Below are the code and all the weights of a small trained network. Each question names an input and a target symbol and asks about switching units off, where a switched-off unit gives its printed mean instead of its output.

import numpy as np


def w(rows, s, z=0):
    codes = np.array(rows[::2]) - 128.0
    scale = np.full(codes.shape[1], s)
    scale[-1] = z or s
    return codes * scale


def f(y):
    return y / 2 * (1 + np.tanh(0.7978845608 * (y + 0.044715 * y**3)))


def softmax(a):
    e = np.exp(a - a.max(-1, keepdims=True))
    return e / e.sum(-1, keepdims=True)


def log_softmax(a):
    a = a - a.max(-1, keepdims=True)
    return a - np.log(np.exp(a).sum(-1, keepdims=True))


def net(x, mask):
    ids = ['ΞΣΨβγεζθλμπφω'.index(c) for c in x.split()]
    T = len(ids)
    res = E[ids] + P[:T]
    r = res
    for j in range(3):
        rows = slice(4 * j, 4 * j + 4)
        q, k, v = (r @ M[0][rows].T for M in (Q, K, V))
        z = softmax(np.where(np.tri(T) > 0, q @ k.T / 4**0.5, -1e9)) @ v
        o = O[0][rows]
        res = res + np.where(mask[j], z, o[:, -1]) @ o[:, :-1]
    y = f(res @ A[0][:, :-1].T + A[0][:, -1])
    res = res + np.where(mask[3:15], y, B[0][:, -1]) @ B[0][:, :-1]
    return log_softmax(res[-1] @ U[:, :-1].T + U[:, -1])


Q, K, V, O, A, B = {}, {}, {}, {}, {}, {}
E = w([
[93,150,169],'Ξ',
[101,98,117],'Σ',
[105,138,140],'Ψ',
[105,139,144],'β',
[102,130,141],'γ',
[106,114,126],'ε',
[75,115,165],'ζ',
[107,72,101],'θ',
[102,123,138],'λ',
[3,184,145],'μ',
[113,73,83],'π',
[110,111,108],'φ',
[120,62,64],'ω',
],0.019)
P = w([
[42,204,90],'0',
[191,70,178],'1',
[171,168,127],'2',
[35,110,49],'3',
[197,55,156],'4',
[206,182,117],'5',
[76,105,76],'6',
[177,11,104],'7',
[245,193,104],'8',
[105,120,91],'9',
[102,49,152],'10',
],0.013)
Q[0] = w([
[116,162,118],'head 1',
[146,72,155],'head 1',
[147,42,181],'head 1',
[133,156,75],'head 1',
[90,54,138],'head 2',
[204,84,243],'head 2',
[113,166,20],'head 2',
[29,253,23],'head 2',
[110,171,56],'head 3',
[72,63,163],'head 3',
[148,112,178],'head 3',
[132,96,129],'head 3',
],0.015)
K[0] = w([
[109,112,133],'head 1',
[156,154,118],'head 1',
[169,170,106],'head 1',
[121,111,151],'head 1',
[120,81,148],'head 2',
[52,151,180],'head 2',
[164,136,58],'head 2',
[250,120,93],'head 2',
[89,117,76],'head 3',
[161,113,102],'head 3',
[154,142,168],'head 3',
[129,113,143],'head 3',
],0.024)
V[0] = w([
[126,112,81],'head 1',
[100,137,144],'head 1',
[99,82,158],'head 1',
[168,217,2],'head 1',
[139,108,51],'head 2',
[155,131,139],'head 2',
[84,147,188],'head 2',
[192,122,117],'head 2',
[194,173,100],'head 3',
[161,141,113],'head 3',
[84,160,71],'head 3',
[176,69,203],'head 3',
],0.0098)
O[0] = w([
[172,82,130,147],'head 1',
[89,158,101,161],'head 1',
[89,107,143,162],'head 1',
[249,132,73,105],'head 1',
[131,123,69,165],'head 2',
[120,156,128,70],'head 2',
[140,89,196,164],'head 2',
[106,196,94,19],'head 2',
[167,193,76,3],'head 3',
[154,150,113,76],'head 3',
[68,144,144,191],'head 3',
[211,85,127,76],'head 3',
],0.012,0.0042)
A[0] = w([
[210,121,166,3],'neuron 1',
[148,225,204,18],'neuron 2',
[55,125,17,24],'neuron 3',
[208,155,118,110],'neuron 4',
[59,114,67,173],'neuron 5',
[134,124,93,127],'neuron 6',
[116,148,189,19],'neuron 7',
[104,119,138,25],'neuron 8',
[153,127,157,44],'neuron 9',
[130,79,89,181],'neuron 10',
[144,244,189,155],'neuron 11',
[142,182,202,101],'neuron 12',
],0.011,0.006)
B[0] = w([
[91,192,66,176],'neuron 1',
[153,36,24,131],'neuron 2',
[144,26,83,230],'neuron 3',
[86,130,55,139],'neuron 4',
[176,218,166,249],'neuron 5',
[115,187,101,132],'neuron 6',
[191,160,73,143],'neuron 7',
[183,171,91,134],'neuron 8',
[103,135,85,135],'neuron 9',
[107,164,188,188],'neuron 10',
[3,59,73,141],'neuron 11',
[130,43,117,140],'neuron 12',
],0.019,0.014)
U = w([
[89,139,28,2],'Ξ',
[174,111,195,122],'Σ',
[71,121,107,72],'Ψ',
[79,143,97,79],'β',
[96,124,141,149],'γ',
[130,95,163,117],'ε',
[186,216,174,170],'ζ',
[223,16,233,164],'θ',
[139,154,149,143],'λ',
[119,250,25,90],'μ',
[165,47,90,125],'π',
[172,152,90,185],'φ',
[254,97,8,126],'ω',
],0.0068,0.0064)

Each question gives the input, a string of symbols that net reads in full, and the target symbol t.
The units are the heads (4 rows each of Q, K, V and O) and the neurons (one row each of A and B). Each row of codes is followed by its name. A weight is (code - 128) times the scale printed after its matrix; where a second scale follows, it is the last column's (O, A, B and U).
mask holds one flag per unit, heads first, then neurons. A switched-off unit (its flag False) gives its mean, the last column of its rows in O or B, instead of its output. The means were averaged over made-up inputs and are rounded, as every weight is.
A unit's drop is (log p(t) with every unit on - log p(t) with that unit switched off) / (log p(t) with every unit on - log p(t) with every unit switched off).
The circuit of an input: a set's keep is (log p(t) with only the set's units on - log p(t) with every unit switched off) / (log p(t) with every unit on - log p(t) with every unit switched off). Starting from the 12 units with the biggest drops (on a tie, the unit counted first), units are removed one at a time, each time the one whose removal leaves the highest keep (on an exact tie, the one counted first), for as long as the keep stays at least 0.8.
circuit, biggest first: the units of the circuit, biggest drop first
most important unit: the unit with the biggest drop
k most important neurons: the k neurons with the biggest drops, biggest first
heads that matter: for each layer, one digit per head in row order, 1 if its drop is at least 0.15 and else 0, layers parted by /
input ω μ ω ω ζ π Σ Ψ ω ζ Ψ, target μ: circuit, biggest first => head 1; head 3; neuron 3; neuron 4
input Σ Ξ ζ π ω ζ ω Σ, target θ: heads that matter => 001
input ω β μ ω ζ ω γ, target ω: circuit, biggest first => neuron 3; head 2
input ε Ψ ω Σ Ψ, target μ: circuit, biggest first => head 3; neuron 1; head 1; neuron 3
input ω Ξ μ φ ζ ω θ, target ω: circuit, biggest first => neuron 3; head 2
input Ξ ζ Σ, target ζ: heads that matter => 100
input Ξ ζ ζ ω Σ ω ζ ζ, target μ: heads that matter => 101
input Ξ β Ξ ζ θ μ, target Ξ: heads that matter => 010
input φ ζ Σ ω Σ Ξ Σ μ ζ γ γ, target θ: 2 most important neurons => neuron 5; neuron 1
input φ β μ ω θ φ ε ω Σ Σ, target ω: circuit, biggest first => head 2; neuron 3
input β ε ω γ ω γ φ, target ω: heads that matter => 010
input θ ω μ ζ ω ζ ζ ζ ω ω β, target μ: circuit, biggest first => head 1; head 3; neuron 1; neuron 3
input ζ ω Ξ λ θ ζ ζ γ, target θ: heads that matter => 100
input θ Σ ζ ζ ω, target θ: most important unit => head 1
input β β ω ω ε, target μ: circuit, biggest first => head 3; neuron 1; head 1; neuron 3
input ω ζ μ Σ φ Ξ Σ ζ ζ Ξ φ, target θ: circuit, biggest first => neuron 1; head 3
input ζ Σ Σ Σ ζ ζ π ω, target θ: most important neuron => neuron 5
input ζ ζ γ φ, target ζ: circuit, biggest first => neuron 5; head 3
input Σ φ ω π Σ, target μ: circuit, biggest first => head 3; head 1; neuron 1; neuron 3
input ω π ω Σ, target ω: 2 most important neurons => neuron 3; neuron 5
input Ξ ζ Ξ, target π: most important unit => head 2
input Ξ β ζ, target θ: heads that matter => 011
input ζ Ψ Ξ μ, target μ: 4 most important neurons => neuron 5; neuron 8; neuron 7; neuron 11
input μ Σ ζ γ λ Ξ ζ θ μ, target Ξ: heads that matter => 001
input Ξ Ψ θ Ψ ζ ζ Ξ, target ζ: heads that matter => 000
input λ Ψ Σ ω ω ω π, target ω: heads that matter => 010
